Each row of numbers stands for one object and depends on some of the facts below. Use the named rows to name the rest.

Facts:
norin	ξ	gogun; drafis	ξ	kitri; skobifli	ξ	flobrok; milim	ξ	liral; fiple	ξ	puvil; pogrol	ξ	dravadus; broflek	ξ	mufliza
rulan	ξ	drista; figruk	ξ	kitral; gustadrel	ξ	viskim; fonuk	ξ	zigar; fleru	ξ	trurel; stazekek	ξ	trivan; kedrir	ξ	trisi
zelim	ξ	gatral; mogas	ξ	stisko; dravadus	ξ	klatatus; mufliza	ξ	norin; trivan	ξ	nibrin; duplon	ξ	stamul; klatatus	ξ	dratrirom
sture	ξ	trostar; gefli	ξ	brustar; brustar	ξ	patretu; rufleme	ξ	fonuk; drota	ξ	gigreklar; kitral	ξ	miska; kliski	ξ	skobifli
drovan	ξ	nodavem; bibruk	ξ	damor; klozul	ξ	braski; sudin	ξ	tosumun; noskel	ξ	kledum; ziplen	ξ	gopli; fastu	ξ	kliklen
meki	ξ	gremek; pime	ξ	stazekek; trigras	ξ	fastu; dridrol	ξ	vosos; fluner	ξ	zuplel; tosumun	ξ	podris; stistus	ξ	bibruk
zustes	ξ	stibuk; gatral	ξ	kedrir; gremek	ξ	drafis; sevas	ξ	sagruk; miska	ξ	rufleme; menul	ξ	destol; gafi	ξ	zogufis
flusto	ξ	pogrol; trune	ξ	duplon; kitri	ξ	drovan; stigrofle	ξ	mogas; brubom	ξ	paske; zuplel	ξ	drinom; gakluke	ξ	klugudin
kliklen	ξ	dridrol; kipir	ξ	flugren; klaza	ξ	skizum; plegal	ξ	trune; gresi	ξ	trivir; tanok	ξ	brekem; drinom	ξ	lebrom
patretu	ξ	vogrin; flatek	ξ	zelim; damor	ξ	mosobo; podris	ξ	gakluke; tutom	ξ	mibrak; mibrak	ξ	noskel; nodavem	ξ	sudin
dratrirom	ξ	klaza; skazagak	ξ	kedrum; stibuk	ξ	gustadrel; lebrom	ξ	tutom; puvil	ξ	brubom; trisi	ξ	pime; groflabe	ξ	rulan
kedrum	ξ	klozul; tavol	ξ	gafi; sekle	ξ	stigrofle; skizum	ξ	skopli; sagruk	ξ	stipon; brepur	ξ	bripeplik; vugras	ξ	skazagak
klumem	ξ	bizo; vogrin	ξ	brepur; trostar	ξ	sevas; stipon	ξ	gefli; trurel	ξ	tanok; flugren	ξ	menul; bripeplik	ξ	flatek
drista	ξ	milim; brekem	ξ	flusto; liral	ξ	zustes; flobrok	ξ	tavol; zogufis	ξ	trigras; gopli	ξ	kliski; viskim	ξ	sekle
destol	ξ	klumem; norin	δ	vugras; zubrer	δ	fastu; milim	δ	gogun; pali	δ	fleru; fiple	δ	destol; pogrol	δ	klozul
klefu	δ	mufliza; bemi	δ	kladru; rulan	δ	trivir; kluflobruk	δ	trune; figruk	δ	trigras; braski	δ	mibrak; vini	δ	sekle
kladru	δ	nodavem; gustadrel	δ	kedrum; fonuk	δ	sevas; klifigros	δ	sizu; vosos	δ	flatek; mufliza	δ	diflil; duplon	δ	plegal
klatatus	δ	zoskikan; sture	δ	skazagak; fliziku	δ	zigar; nirir	δ	trostar; brustar	δ	brepur; rufleme	δ	drovan; drebros	δ	truses
gigreklar	δ	pali; drota	δ	plokik; kitral	δ	fliziku; diflil	δ	dogenel; drovan	δ	vosos; rofik	δ	duplon; klozul	δ	dosken
plokik	δ	miska; dosken	δ	figruk; gogun	δ	skobifli; fastu	δ	braski; trigras	δ	vegrepar; dridrol	δ	nirir; gilalek	δ	dridrol
vegrepar	δ	brekem; sizu	δ	drista; zustes	δ	zubrer; gatral	δ	tavol; trivir	δ	puvil; miska	δ	flobrok; menul	δ	klugudin
flusto	δ	sudin; brubom	δ	sture; zuplel	δ	stipon; dribrem	δ	stisko; gakluke	δ	trisi; plobri	δ	kipir; klaza	δ	plobri
plegal	δ	drinom; tanok	δ	zelim; drinom	δ	pogrol; patretu	δ	fluner; podris	δ	stibuk; skeflo	δ	drebros; nodavem	δ	kledum
dratrirom	δ	narin; skazagak	δ	gakluke; puvil	δ	gustadrel; trisi	δ	dribrem; sekle	δ	viskim; vugras	δ	kitral; klumem	δ	menul
klugudin	δ	klatatus; stipon	δ	bemi; stisko	δ	gilalek; truses	δ	kliski; drista	δ	klefu; dogenel	δ	skeflo; brekem	δ	flusto
zogufis	δ	podris; klari	δ	paske; narin	δ	milim; viskim	δ	zuplel; destol	δ	neskotra; drafis	β	sagruk; skobifli	β	dosken
milim	β	skeflo; pali	β	kedrum; fiple	β	kipir; pogrol	β	stigrofle; klefu	β	stistus; broflek	β	fiple; bemi	β	nibrin
kluflobruk	β	drafis; braski	β	rufleme; gustadrel	β	skizum; fleru	β	klifigros; klifigros	β	gopli; kedrir	β	miska; noru	β	gustadrel
dravadus	β	kedrir; mufliza	β	mosobo; sture	β	sovuk; fliziku	β	drota; brustar	β	bibruk; drota	β	flobrok; kitral	β	flugren
rofik	β	dridrol; mosobo	β	podris; bibruk	β	klefu; klozul	β	brivok; noskel	β	drista; ziplen	β	kliklen; gogun	β	vugras
brivok	β	brubom; fastu	β	menul; pime	β	brekem; trigras	β	mufliza; dridrol	β	tutom; fluner	β	pogrol; vegrepar	β	gatral
sizu	β	ziplen; tosumun	β	skopli; stistus	β	dravadus; zustes	β	gefli; gatral	β	trivir; trivir	β	narin; skopli	β	meki
miska	β	groflabe; gafi	β	danu; flusto	β	tosumun; danu	β	rofik; stigrofle	β	sture; zurur	β	broflek; dribrem	β	gafi
gakluke	β	milim; kliklen	β	rulan; kipir	β	kitral; plobri	β	patretu; zigar	β	noru; klaza	β	fleru; drinom	β	bopli
patretu	β	pime; flatek	β	bemi; damor	β	brustar; podris	β	tavol; tutom	β	klozul; skeflo	β	zustes; groflabe	β	fliziku
kedrum	β	zigar; skizum	β	vegrepar; sagruk	β	fluner; vugras	β	gakluke; klugudin	β	dogenel; flugren	β	dribrem; sovuk	β	zurur
bripeplik	β	sizu; zoskikan	β	duplon; drista	β	braski; brekem	β	neskotra; bopli	β	kiplom; paske	β	bripeplik; flobrok	β	skobifli
norin	φ	360; drafis	φ	598; skobifli	φ	816; zubrer	φ	598; milim	φ	42; pali	φ	42; fiple	φ	184
pogrol	φ	816; klefu	φ	184; broflek	φ	360; bemi	φ	360; rulan	φ	598; kluflobruk	φ	360; figruk	φ	42
braski	φ	184; vini	φ	816; kladru	φ	598; gustadrel	φ	816; fonuk	φ	184; fleru	φ	816; nibrin	φ	598
klifigros	φ	598; vosos	φ	233; stazekek	φ	42; kedrir	φ	360; zelim	φ	598; mogas	φ	816; noru	φ	816
dravadus	φ	233; mufliza	φ	598; trivan	φ	233; duplon	φ	184; klatatus	φ	816; sture	φ	360; fliziku	φ	184
nirir	φ	233; gefli	φ	598; brustar	φ	360; rufleme	φ	816; drebros	φ	233; gigreklar	φ	816; drota	φ	816
kitral	φ	816; kliski	φ	233; diflil	φ	233; drovan	φ	816; stamul	φ	233; rofik	φ	233; mosobo	φ	598
bibruk	φ	360; klozul	φ	598; sudin	φ	360; noskel	φ	816; ziplen	φ	816; plokik	φ	816; dosken	φ	360
gogun	φ	816; kledum	φ	184; brivok	φ	42; fastu	φ	816; meki	φ	816; pime	φ	816; trigras	φ	598
dridrol	φ	816; gilalek	φ	816; fluner	φ	184; vegrepar	φ	598; sizu	φ	598; tosumun	φ	42; stistus	φ	184
zustes	φ	184; neskotra	φ	816; gatral	φ	816; gremek	φ	598; kiplom	φ	184; sevas	φ	233; trivir	φ	816
skopli	φ	184; miska	φ	598; menul	φ	816; gafi	φ	816; flusto	φ	42; danu	φ	598; trune	φ	598
kitri	φ	360; stigrofle	φ	233; brubom	φ	42; zuplel	φ	360; zurur	φ	233; dribrem	φ	42; gakluke	φ	360
kliklen	φ	42; kipir	φ	184; plobri	φ	360; zigar	φ	360; klaza	φ	42; plegal	φ	816; gresi	φ	598
tanok	φ	42; drinom	φ	816; bizo	φ	42; patretu	φ	184; flatek	φ	816; damor	φ	42; podris	φ	42
tutom	φ	598; mibrak	φ	816; skeflo	φ	360; nodavem	φ	598; dratrirom	φ	233; skazagak	φ	233; stibuk	φ	816
lebrom	φ	184; puvil	φ	42; trisi	φ	233; groflabe	φ	816; kedrum	φ	598; tavol	φ	233; sekle	φ	598
skizum	φ	184; sagruk	φ	233; brepur	φ	360; vugras	φ	184; klumem	φ	42; vogrin	φ	816; klugudin	φ	233
trostar	φ	598; stipon	φ	816; stisko	φ	598; trurel	φ	598; flugren	φ	816; truses	φ	816; sovuk	φ	184
bripeplik	φ	598; zoskikan	φ	598; drista	φ	816; dogenel	φ	816; brekem	φ	816; bopli	φ	816; paske	φ	598
liral	φ	816; flobrok	φ	233; zogufis	φ	598; klari	φ	816; narin	φ	360; gopli	φ	42; viskim	φ	42
destol	φ	42

Some objects and their rows:
sovuk: [-13  45 -13  -4  25 -67  23 -25 -15  -9 -25  -6 -65  55  -1  10  42   2
   1  27 -37 -39  42  11 -29  42   1   7  11   4  48 -18  -1 -34 -47   6
  51  23 -36]
zurur: [-11  52 -20  -6  21 -75  26 -19 -10  -8 -16  -8 -65  50  -2   8  37  -7
   0  30 -45 -35  42  11 -23  37   4   8  14  -1  42 -22   9 -44 -36  -6
  48   9 -25]
skeflo: [ -7  40 -15 -11  35 -58  36 -33  -2 -34 -21   1 -56  33 -15  32  14 -14
  30  26 -49 -12  47  23 -30  21   2  10 -11   3  47 -17  21 -21 -36  11
  67  -7 -16]
klumem: [ -9 -20   7  26  18 -18  29  -6 -16 -40   1   1 -41  48   9  17  40 -32
  26   8 -33 -19  27   0 -23  37 -17  15   8  -1  19  28  -1  -8 -16  -2
  39   7 -10]
norin: [ -4 -16   2  22  18 -29  29   4  -6 -47  -8  -5 -47  43   9  17  37 -39
  21  -1 -48 -11  35   9 -24  26 -22   7  10  -7  14  27   8 -17 -24  -4
  35   2   6]
gogun: [-20  40 -18  -5  26 -59  30 -24 -15 -18 -13  -2 -67  35  -7  29  26 -17
  27  26 -40 -19  40  17 -18  24   3  20   3   4  39 -11  15 -33 -24   1
  54 -21 -24]
bripeplik: [-20   7  10  34  11 -44 -14 -36   5 -38 -12   2 -52  51  -8  11  24 -23
  14   0 -50 -42  43  43 -33  41   5  37  -1  -8   9 -17   8  -8 -29  11
  89 -21 -17]
paske: [-15  32  -7  -1  38 -48  25 -35  -9 -21 -21  -2 -65  43 -13  25  23 -11
  31  16 -42 -20  36  18 -19  22  -4  13  -3  10  46 -15   3 -26 -28  17
  60 -22 -34]
bemi: [-15  40 -15  -3  25 -55  28 -27  -8 -28 -25  -4 -70  35  -8  29  24 -18
  27  17 -43 -15  44  21 -19  21  -1  11  -2   7  42  -8  13 -31 -31   7
  57 -16 -21]
sevas: [  0 -17  -4  19   8 -37  29   3   9 -48   7  -1 -31  50  18   8  27 -34
  28  -1 -50 -17  39   8 -30  44 -10  20   9 -19   3  13   9 -15  -9  -7
  37  -2   3]
sekle: [  2 -19   4  33  25 -17  36 -11  -8 -32   1   8 -34  35  -4  27  52 -22
   8   1 -67 -12  41   2 -24  24 -38  15  -6  -3  18  36 -19   2 -13   7
  28   9  -2]
truses: [ 19   6 -13 -17  43 -50  62   0 -10 -43   4   6 -27  39   5  24  15 -18
  48  19 -33  -1  31   0 -36  32 -16  -1   8 -12  26   2  17 -15 -22   7
  52   3  -7]
gefli: [  1 -29  14  28  21 -25  12  -4   1 -43  -5  -1 -31  52  12   6  34 -30
  30 -14 -38 -25  32  22 -35  40 -18  22  18 -14  -5  12   0  -7 -21   8
  61 -12  -7]
drota: [-39  16  -8  18   7 -38  13 -33  -9 -53  -9   1 -72  30   2  34  24 -29
  16  36 -61 -20  39  39 -18  31  -4  41 -16   7  22   2  17 -12 -22  -3
  49 -21 -11]
noru: [-26  40 -20  -7  28 -60  27 -27 -14 -29 -14   1 -71  31  -5  33  24 -16
  23  31 -40 -19  39  22 -19  23   1  25   0   6  37  -9  16 -29 -24   3
  49 -22 -25]
fiple: [-22  23  -3  30  -4 -42   8 -28  -3 -22 -12  -8 -61  58 -14   8  41 -27
 -11  17 -49 -46  46  10 -17  39  12  14  -7  -1  45  -4   6 -18 -32  -5
  59  19 -14]
skizum: [-31  11  -9  19   6 -37   8 -39   2 -40 -12  -5 -68  45  -2  24  29 -27
  14  27 -55 -25  45  23 -17  32   6  34 -19   4  39   1   5  -8 -27   2
  49   1 -17]
gresi: [ -3 -23   8  26  30 -22  31  -7  -5 -43  -7  -5 -39  49   7  17  34 -30
  30   0 -44 -13  27   3 -24  33 -23   9   8  -2  18  23  -4  -7 -22   5
  41  -1 -11]
tutom: [-22   8   4  38   4 -18   8 -39   9 -28  -8   0 -59  42 -35  23  26 -45
  20   6 -58 -32  40   2  -8  18  10  15 -24   5  52   0   8  -8 -10   3
  72 -24  -9]

Rows to name:
No name comes twice in this set of rows, the named rows included.
[-22 -41  18  29  19 -14  29  -8  -2 -55 -13 -17 -59  68  22   8  24 -56
  39  20 -29 -13   4  -5 -15  37 -12 -11   7  15  38  24  15 -14 -32 -14
  42   7  -5]	zogufis
[-33   9  -3  21   7 -39  -6 -35   8 -60 -19   0 -65  32  11  26  14 -27
  24   9 -57 -19  49  63 -34  33   1  52 -13  -5   1  -5  18  -6 -28  11
  64 -28 -10]	kedrir
[-32  32 -21  -8  27 -49  19 -39 -14 -39 -23  -3 -74  29   4  46  20 -10
  38  34 -33  -7  45  32 -20  24   3  41  -8   5  33  -3   4 -16 -29  18
  49 -23 -28]	fliziku
[ -9 -24  -4  28  20  -4  14  -6 -15 -40  -2 -11 -45  53  24   0  40 -28
  21   1 -40 -24  25 -12 -31  28  -6  22   9  -9  18   8   5  -6   4  15
  12 -11 -20]	figruk
[-39   5  -2  31 -11 -27  19 -26  16 -37  -6 -14 -73  60 -17   9   7 -71
  32  21 -43 -31  24 -16   0  26  34  -3 -19  10  72  -4  37 -25 -10 -23
  67 -19  -4]	gafi
[-32  10   0  30 -15 -47  26 -24  32 -25  -8   9 -66  47 -32  16   3 -52
  46   6 -56 -24  46  -4   6  38  20  16 -21   7  57   8   9 -32  -3 -17
  66 -30 -13]	dridrol
[-39  10  -9  20   7 -31   7 -41   3 -51 -16  -2 -70  37   8  33  21 -26
  23  31 -54 -15  44  36 -19  34   5  48 -22   4  30   4   6  -2 -27   8
  45  -8 -14]	stistus
[  2  13 -18 -12  34 -56  50   8 -13 -33  -3   1 -39  38  10  25  29 -25
  44  13 -23  -4  37   1 -22  32 -21   4  15  -9  17  23   4 -29 -18  -8
  45  -8  -3]	diflil
[-12 -27  10  24  15 -19  33  -5  -7 -46  -2  -3 -40  55  15  11  28 -40
  35  13 -36 -17  20  -4 -24  42 -10  11   2   2  23  24   4  -6 -17  -6
  35   7  -8]	gopli
[-18   8  -1  36   6 -40   4 -23 -20 -35   8 -18 -79  59   5  12  28 -17
 -15  32 -86 -56  42  17 -25  35   4  27  11  -1  45 -31  15 -40 -39  -3
   3  29 -29]	pogrol
[  5   4 -17  -7  39 -38  40   0 -19 -32 -10  -5 -44  43  12  24  33 -20
  44   6 -12  -5  38  -3 -26  29 -13   8  21 -10  28  18  -3 -21 -20  11
  34  -4 -16]	kiplom
[-22  16  -1  19   7 -51  11 -34   8 -28 -17  -4 -58  59   7   0  32  -8
  -2  27 -66 -36  41  24 -26  53   4  27 -12   3  37 -13  -2 -15 -41   0
  42  29 -26]	fluner
[-19  35 -12   2  25 -44  24 -29 -16 -20 -13   1 -64  39 -22  31  26 -20
  34  20 -25 -25  39   6 -16  22   9  18  -2   6  53  -7   7 -22 -15  11
  66 -24 -30]	brivok

Now the same objects, written a new way:
Some rows with their names:
fastu: [-10  19   5  28 -10  -6   3   7  14 -22  42  16 -10]
gilalek: [-10  -5 -27 -41  -2 -15 -24 -46  24  -4 -50   7  -7]
sizu: [  8  25   0 -29  13  10   9 -19 -15 -11  37 -37 -39]
bemi: [ -1  -4  -5 -23  15  22  -2 -11 -13 -12  25 -27 -35]
drista: [ 20  40  31  15  29  -4 -17  11  -6 -11  36   0 -10]
narin: [-11 -22 -18 -39  -3  -1  -3 -47   8  16 -51  -6  -5]
drota: [ -7  21  59 -24 -17 -17 -13  27  -7 -20  67  -9  -1]
zogufis: [-23   5   1  15 -21 -27  37 -31  31  16 -24  21  11]
drinom: [  3 -19  19  35 -47  24 -17  42 -42   8  34  30 -15]
gogun: [ -1   1 -10 -18   2   4 -26  -7 -11 -14  33 -17 -36]
nirir: [  5 -21 -39 -43  -2  -1 -17 -44  25   1 -31   2  15]
noskel: [  4  17  17  21   5   6 -14  22  -8 -18  31   2  -8]
stamul: [ -6 -29 -37 -35  -7  -3 -20 -49  16  17 -25 -10  16]
zigar: [  2 -17   1 -30  10  33  -1  10  -8 -20  33 -26 -38]
brepur: [-18 -10 -13 -11   4 -12  11  17  -2  -7 -68  17  31]
zelim: [-12  -1 -13  -8  -1 -16  17  23   5  -6 -67  11  31]
trostar: [  2  -3  -4 -14   2  -3  18   9  37 -14 -69  24  21]
tavol: [-16 -28 -21   8 -16 -11   8 -21  48  -4 -12  31  37]
sevas: [ -7 -16 -15  -5  -1  -6  -7   1  16   1 -36  20  44]

Name these rows:
No name comes twice in this set of rows, the named rows included.
[-11 -39   6  24 -65   5 -18   6 -29  33 -44  52  14]	plegal
[-12 -27 -28 -36 -12 -11 -25 -32  21   2 -49   6  -9]	neskotra
[  4  -6  21   3   9 -14 -30 -11  22  21 -53  26  18]	liral
[ -4   1  -1   5  -7 -16  -4 -40  14  23 -14  20  43]	dratrirom
[ -2   9  18   3  -1 -20  15 -21   8  32 -49  12  20]	rulan
[ -3 -30  -1  20 -71   9  -3   2 -24  34 -48  37  17]	duplon
[ -5   7   2   6 -13 -22   4 -26  10  20 -35  12  30]	fonuk
[ 29  29  37  13  18  13  -9  14 -12  14  35  -5  -1]	zustes
[  2  33  11   8   5   1   5  35 -38 -18  33 -11   6]	patretu
[ -7  -8 -13   4  -4 -17  -9 -16  11   9 -27  14  46]	trivan

